Here is a tiny trained network, its code and every weight. The questions are about switching its units off for an input and a target symbol, where a switched-off unit gives its printed mean instead of its output.

import numpy as np


def w(rows, s, z=0):
    codes = np.array(rows[::2]) - 128.0
    scale = np.full(codes.shape[1], s)
    scale[-1] = z or s
    return codes * scale


def norm(h):
    return h / np.sqrt((h * h).mean(-1, keepdims=True) + 1e-5)


def f(y):
    return y / 2 * (1 + np.tanh(0.7978845608 * (y + 0.044715 * y**3)))


def softmax(a):
    e = np.exp(a - a.max(-1, keepdims=True))
    return e / e.sum(-1, keepdims=True)


def log_softmax(a):
    a = a - a.max(-1, keepdims=True)
    return a - np.log(np.exp(a).sum(-1, keepdims=True))


def net(x, mask):
    ids = ['γημξσψ'.index(c) for c in x.split()]
    T = len(ids)
    res = E[ids] + P[:T]
    u = 0
    for l in range(2):
        r = norm(res)
        for j in range(2):
            rows = slice(3 * j, 3 * j + 3)
            q, k, v = (r @ M[l][rows].T for M in (Q, K, V))
            z = softmax(np.where(np.tri(T) > 0, q @ k.T / 3**0.5, -1e9)) @ v
            o = O[l][rows]
            res = res + np.where(mask[u + j], z, o[:, -1]) @ o[:, :-1]
        u += 2
        y = f(norm(res) @ A[l][:, :-1].T + A[l][:, -1])
        res = res + np.where(mask[u : u + 16], y, B[l][:, -1]) @ B[l][:, :-1]
        u += 16
    return log_softmax(norm(res)[-1] @ U[:, :-1].T + U[:, -1])


Q, K, V, O, A, B = {}, {}, {}, {}, {}, {}
E = w([
[125,197,64,80,125,95,180,127],'γ',
[185,114,100,183,163,68,93,93],'η',
[2,194,185,106,159,34,126,160],'μ',
[73,110,97,78,138,61,123,219],'ξ',
[119,167,169,126,147,69,172,149],'σ',
[168,137,185,179,143,70,153,119],'ψ',
],0.0055)
P = w([
[113,82,130,20,56,153,87,163],'0',
[80,73,212,255,64,232,66,130],'1',
[200,92,153,219,64,221,125,193],'2',
[127,66,86,164,163,140,218,69],'3',
[123,138,99,147,163,95,173,92],'4',
[165,168,76,148,172,87,150,114],'5',
[217,185,69,151,158,97,127,161],'6',
[180,202,90,156,162,86,155,137],'7',
],0.0033)
Q[0] = w([
[210,228,180,102,150,123,74,251],'0.h0',
[126,176,62,8,173,193,216,69],'0.h0',
[194,215,58,126,101,112,185,150],'0.h0',
[147,7,187,39,135,130,142,53],'0.h1',
[203,139,137,95,180,136,82,187],'0.h1',
[209,175,75,124,195,1,219,192],'0.h1',
],0.0037)
K[0] = w([
[252,45,110,4,117,1,189,151],'0.h0',
[98,34,152,201,252,114,66,146],'0.h0',
[147,114,240,93,167,17,88,138],'0.h0',
[105,106,205,175,55,182,149,158],'0.h1',
[156,132,165,85,111,68,153,105],'0.h1',
[137,143,34,105,94,155,91,39],'0.h1',
],0.0044)
V[0] = w([
[80,152,2,108,121,179,118,160],'0.h0',
[208,129,98,72,100,71,208,180],'0.h0',
[104,240,87,97,193,100,126,118],'0.h0',
[120,190,145,83,64,198,215,150],'0.h1',
[119,44,224,45,132,103,76,159],'0.h1',
[71,73,55,152,159,180,136,172],'0.h1',
],0.0047)
O[0] = w([
[143,173,83,135,71,141,187,146,149],'0.h0',
[95,164,60,114,121,185,102,18,253],'0.h0',
[196,210,122,121,112,195,116,191,232],'0.h0',
[105,139,65,231,190,80,53,124,240],'0.h1',
[192,90,144,102,178,253,232,141,42],'0.h1',
[167,145,81,131,103,78,178,114,110],'0.h1',
],0.0047,0.0025)
A[0] = w([
[14,151,185,224,96,120,98,136,171],'0.n0',
[61,147,65,214,59,32,149,125,30],'0.n1',
[194,89,97,100,126,138,100,15,66],'0.n2',
[141,157,153,97,72,135,125,171,50],'0.n3',
[171,124,185,214,91,128,161,73,76],'0.n4',
[76,185,162,179,152,179,153,171,8],'0.n5',
[135,176,167,73,127,131,155,140,178],'0.n6',
[147,66,206,148,160,252,137,120,232],'0.n7',
[222,117,141,184,141,125,90,86,174],'0.n8',
[137,54,183,30,136,110,141,152,25],'0.n9',
[62,155,64,136,100,78,28,172,203],'0.n10',
[60,165,143,206,123,57,186,67,57],'0.n11',
[203,136,113,175,137,184,172,105,78],'0.n12',
[149,183,165,180,127,57,35,141,193],'0.n13',
[118,176,35,142,59,175,73,137,145],'0.n14',
[155,50,211,10,173,174,107,111,57],'0.n15',
],0.0038,0.0012)
B[0] = w([
[168,88,82,116,78,113,157,151,189],'0.n0',
[212,162,136,192,92,170,93,153,233],'0.n1',
[92,115,164,79,107,112,148,253,119],'0.n2',
[136,126,110,116,177,88,147,89,119],'0.n3',
[117,132,107,56,176,111,187,132,127],'0.n4',
[110,86,109,60,119,132,116,128,139],'0.n5',
[58,98,78,179,154,124,157,117,139],'0.n6',
[137,147,35,120,92,107,98,133,133],'0.n7',
[37,165,101,112,116,145,155,166,146],'0.n8',
[156,197,170,164,163,104,106,123,113],'0.n9',
[159,103,120,178,103,129,177,82,254],'0.n10',
[165,112,73,110,105,151,103,151,194],'0.n11',
[101,116,104,94,99,161,94,128,123],'0.n12',
[107,87,88,152,114,83,165,137,232],'0.n13',
[98,128,217,147,164,100,161,81,198],'0.n14',
[152,118,182,224,130,84,77,167,122],'0.n15',
],0.0044)
Q[1] = w([
[155,119,89,132,93,143,1,141],'1.h0',
[117,63,157,98,118,228,26,138],'1.h0',
[116,53,180,149,82,128,151,200],'1.h0',
[56,79,182,45,143,142,203,143],'1.h1',
[124,208,33,220,102,57,106,138],'1.h1',
[125,99,133,94,85,213,145,133],'1.h1',
],0.006)
K[1] = w([
[134,166,159,81,201,145,145,213],'1.h0',
[145,79,240,106,202,124,47,180],'1.h0',
[147,112,158,74,86,230,91,83],'1.h0',
[98,130,12,201,73,83,255,61],'1.h1',
[97,194,148,56,111,210,3,144],'1.h1',
[112,70,85,219,89,106,95,110],'1.h1',
],0.0051)
V[1] = w([
[175,161,138,146,91,180,110,170],'1.h0',
[92,184,150,165,178,137,224,136],'1.h0',
[252,104,61,130,107,117,116,51],'1.h0',
[190,120,66,210,107,138,158,83],'1.h1',
[99,77,172,192,93,65,185,44],'1.h1',
[221,62,142,30,116,84,146,137],'1.h1',
],0.0043)
O[1] = w([
[118,253,149,61,138,111,130,58,163],'1.h0',
[116,53,93,107,184,142,171,124,200],'1.h0',
[121,96,104,109,51,127,48,49,223],'1.h0',
[147,166,81,111,220,152,31,173,104],'1.h1',
[91,129,47,119,72,138,155,139,2],'1.h1',
[97,116,79,168,134,55,228,113,28],'1.h1',
],0.0046,0.0029)
A[1] = w([
[160,110,201,166,116,120,200,154,112],'1.n0',
[158,96,111,150,143,71,147,159,116],'1.n1',
[105,144,175,31,190,171,105,171,116],'1.n2',
[168,141,67,180,112,114,116,85,162],'1.n3',
[143,125,66,107,174,145,83,173,137],'1.n4',
[82,67,144,143,117,115,209,112,133],'1.n5',
[152,169,160,95,199,141,146,139,137],'1.n6',
[118,74,80,112,110,68,132,96,117],'1.n7',
[120,114,204,148,83,139,192,75,104],'1.n8',
[140,197,90,148,148,113,112,116,163],'1.n9',
[77,53,98,72,148,167,180,161,87],'1.n10',
[132,160,83,132,116,132,123,80,151],'1.n11',
[42,129,104,91,110,123,162,152,121],'1.n12',
[131,128,203,178,155,142,80,106,169],'1.n13',
[150,101,100,140,194,60,129,164,144],'1.n14',
[50,155,153,26,152,255,79,135,5],'1.n15',
],0.0059,0.0031)
B[1] = w([
[100,175,173,53,168,115,121,94,159],'1.n0',
[79,146,133,95,153,202,104,137,157],'1.n1',
[108,223,41,183,145,158,116,151,133],'1.n2',
[60,151,154,130,138,114,208,171,254],'1.n3',
[112,165,136,72,80,105,157,78,155],'1.n4',
[187,139,112,146,115,107,30,92,168],'1.n5',
[80,126,132,253,81,51,125,157,127],'1.n6',
[161,169,157,155,102,197,107,166,166],'1.n7',
[150,189,128,53,96,154,94,153,153],'1.n8',
[140,79,169,93,158,113,141,139,208],'1.n9',
[192,101,76,114,131,38,145,104,135],'1.n10',
[96,65,167,104,190,100,125,186,192],'1.n11',
[187,67,70,126,158,154,170,89,127],'1.n12',
[84,21,74,105,138,104,164,71,152],'1.n13',
[97,174,185,84,159,176,138,107,161],'1.n14',
[59,237,91,119,212,179,67,74,138],'1.n15',
],0.0042,0.0059)
U = w([
[135,127,101,233,51,149,96,219,254],'γ',
[168,173,214,37,25,158,123,106,39],'η',
[90,164,199,133,191,152,223,255,122],'μ',
[187,99,7,71,128,133,211,113,93],'ξ',
[68,213,52,112,183,172,40,95,142],'σ',
[79,6,180,117,166,140,114,72,90],'ψ',
],0.0045,0.0008)

Each question gives the input, a string of symbols that net reads in full, and the target symbol t.
The units are the heads (3 rows each of Q, K, V and O) and the neurons (one row each of A and B). Each row of codes is followed by its name. A weight is (code - 128) times the scale printed after its matrix; where a second scale follows, it is the last column's (O, A, B and U).
mask holds one flag per unit, layer by layer, with each layer's heads first. A switched-off unit (its flag False) gives its mean, the last column of its rows in O or B, instead of its output. The means were averaged over made-up inputs and are rounded, as every weight is.
A unit's drop is (log p(t) with every unit on - log p(t) with that unit switched off) / (log p(t) with every unit on - log p(t) with every unit switched off).
The circuit of an input: a set's keep is (log p(t) with only the set's units on - log p(t) with every unit switched off) / (log p(t) with every unit on - log p(t) with every unit switched off). Starting from the 12 units with the biggest drops (on a tie, the unit counted first), units are removed one at a time, each time the one whose removal leaves the highest keep (on an exact tie, the one counted first), for as long as the keep stays at least 0.8.
circuit, biggest first: the units of the circuit, biggest drop first
most important unit: the unit with the biggest drop
top k neurons: the k neurons with the biggest drops, biggest first
top k neurons in layer l: the k neurons of layer l with the biggest drops, biggest first
heads that matter: for each layer, one digit per head in row order, 1 if its drop is at least 0.15 and else 0, layers parted by /
input ψ η μ, target ψ: heads that matter : 11 / 00
input ψ μ ξ, target ψ: circuit, biggest first : 0.h0
input μ η ψ ξ μ ψ, target ξ: circuit, biggest first : 0.n1, 0.h1, 1.h1
input σ γ μ, target ψ: top 2 neurons : 0.n7, 1.n13
input μ μ η ψ γ ψ, target η: circuit, biggest first : 0.h1, 1.h1, 1.n8, 0.n10
input μ ξ ψ ψ, target ξ: circuit, biggest first : 0.h1, 1.h1
input γ ψ μ, target σ: circuit, biggest first : 1.h1, 0.h0, 1.n15
input γ γ ψ ψ, target γ: circuit, biggest first : 0.h1, 0.n1, 0.n11
input ψ σ ξ μ η γ γ γ, target γ: heads that matter : 11 / 10
input η ψ σ, target η: heads that matter : 11 / 01
input μ μ ψ, target μ: top 2 neurons : 0.n10, 1.n6
input μ μ σ γ ψ, target η: top 2 neurons in layer 0 : 0.n7, 0.n10
input σ μ μ γ η σ η, target ψ: heads that matter : 01 / 01
input γ σ ξ ξ, target σ: top neuron : 0.n13
input ψ γ ψ ξ ξ, target γ: heads that matter : 10 / 00
input ξ μ ξ σ ξ, target ξ: top 2 neurons in layer 1 : 1.n10, 1.n3
input ξ γ σ μ γ μ γ η, target μ: circuit, biggest first : 1.n3, 1.n5
input η σ ξ ξ γ σ, target ξ: heads that matter : 11 / 11
input σ γ ψ μ γ η γ, target ψ: heads that matter : 01 / 01
input γ ξ σ, target σ: most important unit : 1.h1
input γ γ μ, target γ: top 4 neurons in layer 0 : 0.n0, 0.n1, 0.n10, 0.n13
input ξ ξ η, target ξ: heads that matter : 11 / 00
input γ σ ξ, target σ: heads that matter : 11 / 01
input μ η γ ψ ψ μ μ, target η: heads that matter : 01 / 01
input ψ ξ ψ ξ γ, target γ: heads that matter : 10 / 10
input ξ μ γ ξ, target μ: heads that matter : 11 / 00
input γ σ μ μ σ, target σ: circuit, biggest first : 1.h1
input ξ γ ψ, target μ: heads that matter : 01 / 00
input μ μ σ μ η, target μ: top 2 neurons : 0.n10, 0.n2
